Below are the code and all the weights of a small trained network. Each question names an input and a target symbol and asks about switching units off, where a switched-off unit gives its printed mean instead of its output.

import numpy as np


def w(rows, s, z=0):
    codes = np.array(rows[::2]) - 128.0
    scale = np.full(codes.shape[1], s)
    scale[-1] = z or s
    return codes * scale


def f(y):
    return np.maximum(y, 0)


def softmax(a):
    e = np.exp(a - a.max(-1, keepdims=True))
    return e / e.sum(-1, keepdims=True)


def log_softmax(a):
    a = a - a.max(-1, keepdims=True)
    return a - np.log(np.exp(a).sum(-1, keepdims=True))


def net(x, mask):
    ids = ['γηθμξτφψ'.index(c) for c in x.split()]
    T = len(ids)
    res = E[ids] + P[:T]
    u = 0
    for l in range(2):
        r = res
        for j in range(2):
            rows = slice(3 * j, 3 * j + 3)
            q, k, v = (r @ M[l][rows].T for M in (Q, K, V))
            z = softmax(np.where(np.tri(T) > 0, q @ k.T / 3**0.5, -1e9)) @ v
            o = O[l][rows]
            res = res + np.where(mask[u + j], z, o[:, -1]) @ o[:, :-1]
        u += 2
        y = f(res @ A[l][:, :-1].T + A[l][:, -1])
        res = res + np.where(mask[u : u + 8], y, B[l][:, -1]) @ B[l][:, :-1]
        u += 8
    return log_softmax(res[-1] @ U[:, :-1].T + U[:, -1])


Q, K, V, O, A, B = {}, {}, {}, {}, {}, {}
E = w([
[120,97,155,160,24,96,200,154,81,51],'γ',
[133,218,140,66,128,84,149,188,106,69],'η',
[129,191,110,124,151,59,178,116,153,35],'θ',
[109,235,110,136,139,186,147,21,74,136],'μ',
[203,136,85,182,63,89,76,217,94,135],'ξ',
[105,71,155,133,118,51,103,248,90,63],'τ',
[62,51,114,130,146,83,142,142,2,104],'φ',
[186,89,131,55,54,60,136,80,5,174],'ψ',
],0.015)
P = w([
[194,183,196,254,178,124,108,94,55,50],'0',
[224,132,159,141,166,70,168,142,136,143],'1',
[170,121,142,84,107,109,108,103,115,101],'2',
[132,129,102,116,100,154,145,129,130,89],'3',
[112,139,80,88,95,171,147,132,140,95],'4',
[107,117,75,44,64,187,135,124,149,107],'5',
[72,155,48,96,60,215,126,156,138,83],'6',
],0.0089)
Q[0] = w([
[101,129,153,112,113,125,175,87,177,103],'L0H0',
[133,118,180,163,214,167,129,94,199,248],'L0H0',
[139,147,93,140,160,101,179,134,142,178],'L0H0',
[169,119,197,160,162,168,103,116,205,144],'L0H1',
[70,130,126,105,148,163,104,129,116,176],'L0H1',
[92,2,166,115,177,151,78,113,150,200],'L0H1',
],0.0082)
K[0] = w([
[161,85,68,108,110,100,126,107,75,93],'L0H0',
[163,162,253,158,155,27,162,153,51,66],'L0H0',
[111,128,211,188,113,180,168,111,81,47],'L0H0',
[165,104,225,197,123,103,80,153,119,147],'L0H1',
[102,155,109,213,167,151,135,91,90,143],'L0H1',
[198,169,181,169,197,115,100,106,31,174],'L0H1',
],0.0071)
V[0] = w([
[244,100,42,115,94,81,115,236,100,101],'L0H0',
[148,182,63,157,123,165,100,63,144,180],'L0H0',
[139,161,244,102,172,70,207,116,70,40],'L0H0',
[151,199,2,128,195,45,124,18,178,61],'L0H1',
[205,112,128,190,161,104,88,163,26,126],'L0H1',
[117,50,88,255,90,60,193,120,201,89],'L0H1',
],0.0055)
O[0] = w([
[255,144,94,105,151,136,135,135,34,126,206],'L0H0',
[177,109,106,87,60,119,162,127,218,134,137],'L0H0',
[127,153,175,135,64,217,91,80,83,100,254],'L0H0',
[160,59,109,69,189,180,90,173,129,151,213],'L0H1',
[146,80,158,178,192,119,147,112,88,147,200],'L0H1',
[182,114,103,99,101,94,16,62,176,88,128],'L0H1',
],0.008,0.0057)
A[0] = w([
[165,1,129,140,147,58,112,88,102,153,205],'L0N0',
[65,124,48,72,122,156,124,104,59,107,137],'L0N1',
[117,128,157,155,175,131,110,137,69,172,131],'L0N2',
[109,25,161,112,208,13,166,177,97,45,78],'L0N3',
[221,184,179,109,184,180,173,207,144,136,199],'L0N4',
[197,84,64,73,72,103,185,139,102,81,235],'L0N5',
[215,131,119,93,167,161,210,116,156,40,153],'L0N6',
[223,128,125,160,144,177,66,30,70,224,251],'L0N7',
],0.0057,0.0028)
B[0] = w([
[12,94,112,137,125,98,199,121,169,133,186],'L0N0',
[122,144,48,146,163,173,247,168,209,125,191],'L0N1',
[154,145,118,66,134,190,186,160,65,137,163],'L0N2',
[104,150,95,89,199,113,113,123,97,58,163],'L0N3',
[82,137,124,166,118,88,1,124,66,196,190],'L0N4',
[104,116,39,150,135,105,165,113,70,102,238],'L0N5',
[77,187,79,87,140,107,58,42,122,145,194],'L0N6',
[152,124,152,166,99,243,108,98,125,107,247],'L0N7',
],0.0074,0.011)
Q[1] = w([
[143,138,84,154,192,106,230,96,173,88],'L1H0',
[203,135,207,100,170,3,126,69,172,249],'L1H0',
[183,169,162,153,139,189,125,189,148,106],'L1H0',
[48,169,133,83,180,93,178,61,171,178],'L1H1',
[51,161,64,43,55,195,207,118,119,70],'L1H1',
[117,189,81,104,97,199,128,119,35,40],'L1H1',
],0.0054)
K[1] = w([
[128,154,169,159,92,167,157,214,191,152],'L1H0',
[110,106,210,211,187,137,68,163,83,122],'L1H0',
[129,33,167,110,121,75,167,167,114,47],'L1H0',
[149,72,170,187,141,254,52,118,228,138],'L1H1',
[102,137,123,83,80,140,158,233,164,131],'L1H1',
[139,99,71,95,85,101,151,218,158,151],'L1H1',
],0.0054)
V[1] = w([
[120,111,123,107,76,60,151,111,150,76],'L1H0',
[178,220,132,182,187,140,94,79,136,52],'L1H0',
[104,150,133,106,255,55,113,131,148,135],'L1H0',
[215,100,144,196,43,135,89,110,147,196],'L1H1',
[139,26,103,135,134,171,183,115,127,116],'L1H1',
[115,73,124,152,135,54,75,217,137,84],'L1H1',
],0.0084)
O[1] = w([
[80,99,175,95,134,163,122,28,111,50,71],'L1H0',
[137,80,98,199,113,125,154,154,181,62,238],'L1H0',
[119,104,129,148,139,237,105,136,140,144,3],'L1H0',
[126,144,23,43,142,104,176,88,131,118,45],'L1H1',
[163,25,151,138,254,26,101,25,87,174,189],'L1H1',
[203,118,146,178,215,146,155,175,53,23,65],'L1H1',
],0.0077,0.013)
A[1] = w([
[215,119,125,156,118,138,141,75,95,104,9],'L1N0',
[31,118,77,85,114,97,61,73,143,223,240],'L1N1',
[86,159,92,129,142,129,149,185,141,140,227],'L1N2',
[111,188,106,119,183,162,2,119,167,110,226],'L1N3',
[116,88,108,149,104,95,85,186,99,135,39],'L1N4',
[187,187,139,186,77,156,91,77,91,124,130],'L1N5',
[81,82,162,85,118,162,159,85,119,152,227],'L1N6',
[77,90,115,149,101,81,124,106,75,111,235],'L1N7',
],0.0061,0.0011)
B[1] = w([
[179,146,162,191,211,123,105,135,172,117,210],'L1N0',
[241,70,146,67,133,55,170,210,133,124,218],'L1N1',
[99,160,128,177,97,54,85,75,156,226,163],'L1N2',
[174,43,173,66,154,150,113,190,143,234,170],'L1N3',
[58,155,133,107,140,135,198,15,170,128,193],'L1N4',
[91,128,176,1,161,167,133,114,111,83,217],'L1N5',
[138,84,90,143,34,178,173,134,139,48,167],'L1N6',
[119,142,137,65,90,228,112,110,178,174,252],'L1N7',
],0.0065,0.011)
U = w([
[78,159,150,69,135,140,144,41,143,68,26],'γ',
[66,154,130,109,69,199,156,188,58,149,194],'η',
[136,32,105,70,120,243,57,171,185,111,190],'θ',
[119,111,133,243,90,42,155,163,253,173,173],'μ',
[132,185,33,160,195,126,156,113,85,151,4],'ξ',
[202,170,211,111,179,140,180,212,96,91,140],'τ',
[76,122,204,178,178,125,70,62,130,225,233],'φ',
[140,148,186,28,170,98,128,121,82,168,106],'ψ',
],0.0053,0.0016)

Each question gives the input, a string of symbols that net reads in full, and the target symbol t.
The units are the heads (3 rows each of Q, K, V and O) and the neurons (one row each of A and B). Each row of codes is followed by its name. A weight is (code - 128) times the scale printed after its matrix; where a second scale follows, it is the last column's (O, A, B and U).
mask holds one flag per unit, layer by layer, with each layer's heads first. A switched-off unit (its flag False) gives its mean, the last column of its rows in O or B, instead of its output. The means were averaged over made-up inputs and are rounded, as every weight is.
A unit's drop is (log p(t) with every unit on - log p(t) with that unit switched off) / (log p(t) with every unit on - log p(t) with every unit switched off).
The circuit of an input: a set's keep is (log p(t) with only the set's units on - log p(t) with every unit switched off) / (log p(t) with every unit on - log p(t) with every unit switched off). Starting from the 12 units with the biggest drops (on a tie, the unit counted first), units are removed one at a time, each time the one whose removal leaves the highest keep (on an exact tie, the one counted first), for as long as the keep stays at least 0.8.
circuit, biggest first: the units of the circuit, biggest drop first
unit that matters most: the unit with the biggest drop
top k neurons: the k neurons with the biggest drops, biggest first
top k neurons in layer l: the k neurons of layer l with the biggest drops, biggest first
which heads matter: for each layer, one digit per head in row order, 1 if its drop is at least 0.15 and else 0, layers parted by /
input μ γ ξ ξ γ, target ξ: circuit, biggest first -> L0H0, L0N5
input μ γ ψ φ μ τ, target τ: top neuron in layer 1 -> L1N2
input τ ξ γ φ γ φ, target γ: circuit, biggest first -> L0H1, L1H0
input γ ψ θ μ γ τ η, target τ: which heads matter -> 00 / 11
input τ ξ ξ μ ψ, target μ: circuit, biggest first -> L0H0, L0N7, L1N5, L1H0
input ψ τ θ μ ξ, target μ: which heads matter -> 10 / 10
input μ ψ η ξ τ, target ξ: circuit, biggest first -> L0H0, L1N1, L0N5
input τ ψ μ, target ψ: which heads matter -> 10 / 11
input φ μ γ, target μ: circuit, biggest first -> L0N7, L0H0
input τ τ φ μ τ, target μ: top 2 neurons -> L0N1, L0N7
input τ τ η μ ξ, target μ: which heads matter -> 10 / 00
input θ φ τ, target τ: which heads matter -> 10 / 01
input ξ ψ η ψ, target η: which heads matter -> 01 / 01
input μ μ ξ τ γ μ γ, target μ: circuit, biggest first -> L0H0
input θ τ ξ ψ γ η, target η: top 3 neurons -> L0N7, L0N1, L1N0
input ξ φ ξ, target φ: top 2 neurons -> L0N3, L0N7
input φ μ μ μ, target μ: which heads matter -> 00 / 01
input μ ψ η γ τ μ τ, target μ: top 2 neurons -> L0N1, L1N5
input ψ μ ξ ψ, target ξ: circuit, biggest first -> L0H0, L1H1, L0N5
input ψ ξ ξ γ φ μ, target φ: top 2 neurons -> L0N0, L0N1
input φ ψ ψ θ, target θ: unit that matters most -> L0H1
input θ ψ γ μ, target γ: top 2 neurons -> L0N7, L0N4
input η ψ ψ η μ ψ η, target ψ: circuit, biggest first -> L1H0, L0N0
input φ μ μ, target μ: circuit, biggest first -> L0H0, L1H1, L1H0, L1N1
input η γ γ γ μ, target γ: circuit, biggest first -> L0H1, L1H0, L0N4
input ψ μ θ τ ξ τ, target ξ: top 3 neurons in layer 1 -> L1N4, L1N1, L1N5
input μ θ μ ψ μ ψ, target μ: circuit, biggest first -> L0H0, L1N5
input τ γ ξ θ μ ψ γ, target ψ: unit that matters most -> L1H0
input θ η φ μ φ γ, target φ: which heads matter -> 00 / 11
